Below are the code and all the weights of a small trained network. Each question names an input and a target symbol and asks about switching units off, where a switched-off unit gives its printed mean instead of its output.

import numpy as np


def w(rows, s, z=0):
    codes = np.array(rows[::2]) - 128.0
    scale = np.full(codes.shape[1], s)
    scale[-1] = z or s
    return codes * scale


def f(y):
    return np.maximum(y, 0)


def softmax(a):
    e = np.exp(a - a.max(-1, keepdims=True))
    return e / e.sum(-1, keepdims=True)


def log_softmax(a):
    a = a - a.max(-1, keepdims=True)
    return a - np.log(np.exp(a).sum(-1, keepdims=True))


def net(x, mask):
    ids = ['ΓΔΣαθλμξπψω'.index(c) for c in x.split()]
    T = len(ids)
    res = E[ids] + P[:T]
    u = 0
    for l in range(2):
        q, k, v = (res @ M[l].T for M in (Q, K, V))
        z = softmax(np.where(np.tri(T) > 0, q @ k.T / 3**0.5, -1e9)) @ v
        res = res + np.where(mask[u], z, O[l][:, -1]) @ O[l][:, :-1]
        u += 1
        y = f(res @ A[l][:, :-1].T + A[l][:, -1])
        res = res + np.where(mask[u : u + 4], y, B[l][:, -1]) @ B[l][:, :-1]
        u += 4
    return log_softmax(res[-1] @ U[:, :-1].T + U[:, -1])


Q, K, V, O, A, B = {}, {}, {}, {}, {}, {}
E = w([
[84,140,199,89,162,76,188,195],'Γ',
[217,172,103,188,186,101,51,100],'Δ',
[89,39,79,44,142,210,128,105],'Σ',
[132,91,126,133,60,159,28,176],'α',
[108,61,39,67,89,72,157,157],'θ',
[132,143,103,72,96,105,31,40],'λ',
[90,116,174,106,66,71,86,77],'μ',
[65,160,196,205,181,185,62,154],'ξ',
[255,108,93,165,36,51,146,181],'π',
[145,32,120,166,130,177,96,59],'ψ',
[213,188,109,89,187,107,160,127],'ω',
],0.0093)
P = w([
[86,172,28,148,75,172,152,127],'0',
[224,51,198,115,109,90,73,92],'1',
[104,172,56,124,140,181,115,148],'2',
[233,66,216,78,163,92,31,102],'3',
[101,177,72,134,183,159,111,168],'4',
[247,80,224,60,201,85,1,122],'5',
],0.0065)
Q[0] = w([
[10,203,34,187,60,146,210,129],'L0H0',
[212,86,82,48,203,164,88,116],'L0H0',
[255,84,208,98,185,86,41,92],'L0H0',
],0.012)
K[0] = w([
[125,93,89,115,25,153,132,79],'L0H0',
[143,163,108,88,253,143,120,159],'L0H0',
[139,179,158,148,220,87,119,159],'L0H0',
],0.012)
V[0] = w([
[105,85,72,196,111,207,2,71],'L0H0',
[48,40,127,91,139,188,209,182],'L0H0',
[196,237,67,80,173,103,175,67],'L0H0',
],0.0074)
O[0] = w([
[36,129,80,164,159,102,20,143,218],'L0H0',
[88,41,123,87,158,165,253,198,2],'L0H0',
[193,234,104,107,109,173,167,10,187],'L0H0',
],0.006,0.0029)
A[0] = w([
[181,55,224,171,40,110,61,107,3],'L0N0',
[49,169,179,124,123,85,105,163,198],'L0N1',
[148,2,246,113,190,62,121,142,147],'L0N2',
[37,152,118,194,184,252,118,170,129],'L0N3',
],0.0064,0.0029)
B[0] = w([
[117,243,132,15,199,76,158,143,238],'L0N0',
[66,200,182,90,71,117,130,141,199],'L0N1',
[154,78,103,154,211,171,75,255,254],'L0N2',
[218,107,204,86,87,197,152,95,221],'L0N3',
],0.0072,0.0042)
Q[1] = w([
[195,88,206,47,254,205,64,183],'L1H0',
[34,147,200,117,170,59,110,195],'L1H0',
[239,149,208,78,220,108,26,60],'L1H0',
],0.0074)
K[1] = w([
[190,142,248,111,192,222,134,170],'L1H0',
[35,253,172,174,187,89,181,174],'L1H0',
[253,212,173,160,199,223,47,85],'L1H0',
],0.0045)
V[1] = w([
[129,122,254,98,149,202,122,68],'L1H0',
[129,83,12,101,244,51,128,138],'L1H0',
[59,159,163,10,117,56,139,130],'L1H0',
],0.0053)
O[1] = w([
[135,105,203,127,65,207,112,64,251],'L1H0',
[80,115,112,129,253,86,193,113,147],'L1H0',
[34,169,194,75,39,51,209,162,150],'L1H0',
],0.0071,0.0025)
A[1] = w([
[110,225,135,51,154,71,181,175,82],'L1N0',
[108,158,237,79,53,98,180,62,155],'L1N1',
[165,90,193,47,107,166,156,144,251],'L1N2',
[187,126,87,255,120,189,141,71,147],'L1N3',
],0.0071,0.0024)
B[1] = w([
[72,177,119,114,108,202,215,130,208],'L1N0',
[120,73,171,254,111,54,155,71,220],'L1N1',
[186,79,204,93,127,157,151,133,253],'L1N2',
[87,119,89,205,169,172,175,177,207],'L1N3',
],0.0086,0.0067)
U = w([
[69,139,189,160,115,137,230,148,20],'Γ',
[101,150,105,223,254,68,85,157,70],'Δ',
[193,85,163,11,147,178,204,142,5],'Σ',
[152,138,148,92,58,149,11,211,179],'α',
[24,159,48,53,134,154,159,192,111],'θ',
[117,205,77,30,134,95,30,19,219],'λ',
[52,82,124,194,89,40,117,72,179],'μ',
[233,94,191,175,80,100,142,57,59],'ξ',
[215,82,35,183,83,6,157,236,254],'π',
[66,34,103,199,155,198,135,123,165],'ψ',
[169,239,98,104,115,190,206,142,141],'ω',
],0.0075,0.0036)

Each question gives the input, a string of symbols that net reads in full, and the target symbol t.
The units are the heads (3 rows each of Q, K, V and O) and the neurons (one row each of A and B). Each row of codes is followed by its name. A weight is (code - 128) times the scale printed after its matrix; where a second scale follows, it is the last column's (O, A, B and U).
mask holds one flag per unit, layer by layer, with each layer's heads first. A switched-off unit (its flag False) gives its mean, the last column of its rows in O or B, instead of its output. The means were averaged over made-up inputs and are rounded, as every weight is.
A unit's drop is (log p(t) with every unit on - log p(t) with that unit switched off) / (log p(t) with every unit on - log p(t) with every unit switched off).
The circuit of an input: a set's keep is (log p(t) with only the set's units on - log p(t) with every unit switched off) / (log p(t) with every unit on - log p(t) with every unit switched off). Starting from all 10 units, units are removed one at a time, each time the one whose removal leaves the highest keep (on an exact tie, the one counted first), for as long as the keep stays at least 0.8.
circuit, biggest first: the units of the circuit, biggest drop first
top k neurons: the k neurons with the biggest drops, biggest first
k most important neurons of layer l: the k neurons of layer l with the biggest drops, biggest first
drop when u is switched off: that unit's drop, to one decimal
input α λ ω Σ, target ξ: circuit, biggest first -> L0H0, L1N1, L1H0
input ψ α ω Δ θ μ, target λ: circuit, biggest first -> L0H0
input Γ ω ψ Σ μ α, target ξ: circuit, biggest first -> L0H0, L1N1, L1H0
input ψ π ξ μ, target α: circuit, biggest first -> L0H0, L0N2, L1H0, L0N3
input ξ ψ ψ λ α π, target α: circuit, biggest first -> L0N3, L1H0, L0H0, L1N1
input ψ ψ ω θ, target ξ: 2 most important neurons of layer 0 -> L0N2, L0N0
input Γ ω Δ α ψ ψ, target λ: circuit, biggest first -> L0H0, L0N0
input ξ μ Γ, target Γ: circuit, biggest first -> L0N1, L1H0, L1N0, L1N1
input ψ Γ ψ μ ψ ψ, target Σ: circuit, biggest first -> L0H0, L1N2
input α ξ Γ π, target Σ: top 3 neurons -> L0N2, L0N0, L1N2
input α Γ μ, target μ: circuit, biggest first -> L1N1, L0N1, L0N2, L1H0
input α ξ θ, target θ: circuit, biggest first -> L1H0, L0H0, L1N0
input ω Δ ω α ω λ, target ξ: circuit, biggest first -> L0H0, L1N1
input Δ Γ Σ Δ λ ω, target ξ: top neuron -> L0N2
input π ψ Γ, target Γ: top 4 neurons -> L0N1, L1N0, L1N1, L0N2
input ψ Γ π θ μ, target μ: 2 most important neurons of layer 1 -> L1N1, L1N2
input λ ξ Δ, target Δ: circuit, biggest first -> L0H0, L1H0
input ψ α α λ, target μ: top 2 neurons -> L1N1, L0N2
input ω θ λ α Δ μ, target λ: 2 most important neurons of layer 0 -> L0N3, L0N0
input λ ω ψ ψ Σ, target Σ: 3 most important neurons of layer 1 -> L1N2, L1N1, L1N3
input ψ ω π α θ, target θ: top 2 neurons -> L1N1, L1N0
input μ λ ξ ψ π λ, target α: top 2 neurons -> L0N3, L0N2
input μ Γ π α, target Σ: top 3 neurons -> L0N0, L0N2, L1N2
input θ ψ μ θ ψ ξ, target α: drop when L0H0 is switched off -> 0.3
